[[132 104 106 128 149]
 [140 132 124 129 137]]
Indices start at 1.
What is the entry at row 2, column 2?
A: 132
What is the entry in row 2 and column 1?
A: 140
What is the entry in the top-left corner?
A: 132
The entry in the bottom-right corner: 137

Questions about the matrix below.
1) Which number is the entry just right of the largest entry?
2) Which number is the top entry of the column that holds the smallest entry?
3) Which number is the last entry, reading row by row?
4) Which number is the bottom entry of the column that holds the smallest entry?
5) Which number is the last entry of the smallest entry's row?
6) Which number is the entry in the bottom-left corner?
7) Which number is the 5th-last entry, reading row by row?
8) Which number is the first entry of the largest entry's row?
127	121	122	125	121	120	131	122	134	145	141	126	135	120	114
126	138	138	126	136	129	138	129	114	107	121	133	126	131	140
126	137	139	130	133	137	138	132	122	106	119	131	125	137	139
127	123	123	124	124	117	129	122	128	141	138	127	132	119	118
122	128	135	132	118	140	152	130	141	122	134	128	138	136	119
127	125	129	133	122	137	131	132	141	130	129	126	131	135	123
126	120	125	133	115	135	133	130	148	141	136	124	135	132	113
123	138	138	124	134	126	146	126	114	109	127	134	130	128	137
125	121	124	125	120	121	136	122	134	143	142	127	136	120	114
122	130	134	126	123	130	148	126	130	123	134	130	135	129	123
1) 130
2) 145
3) 123
4) 123
5) 139
6) 122
7) 134
8) 122

x =
[[126 128 125 128 130 127 127 126 131]
 [128 128 128 128 128 128 128 128 128]
 [141 120 148 123 108 133 132 139 107]
 [127 126 129 129 127 127 129 127 127]]
Counting starts at 1.
What is the entry at row 3, column 1?
A: 141
The entry directly above the smallest entry: 128
The entry just right of the largest entry is 123
What is the bottom-right entry?
A: 127
What is the entry in the top-right corner?
A: 131
The smallest entry -> 107
What is the maximum?
A: 148
The bottom entry of the column that holds the largest entry is 129
The entry just left of 107 -> 139
What is the entry at row 1, column 3?
A: 125
The entry just right of 130 -> 127
What is the top-left entry?
A: 126
The entry at row 1, column 2: 128
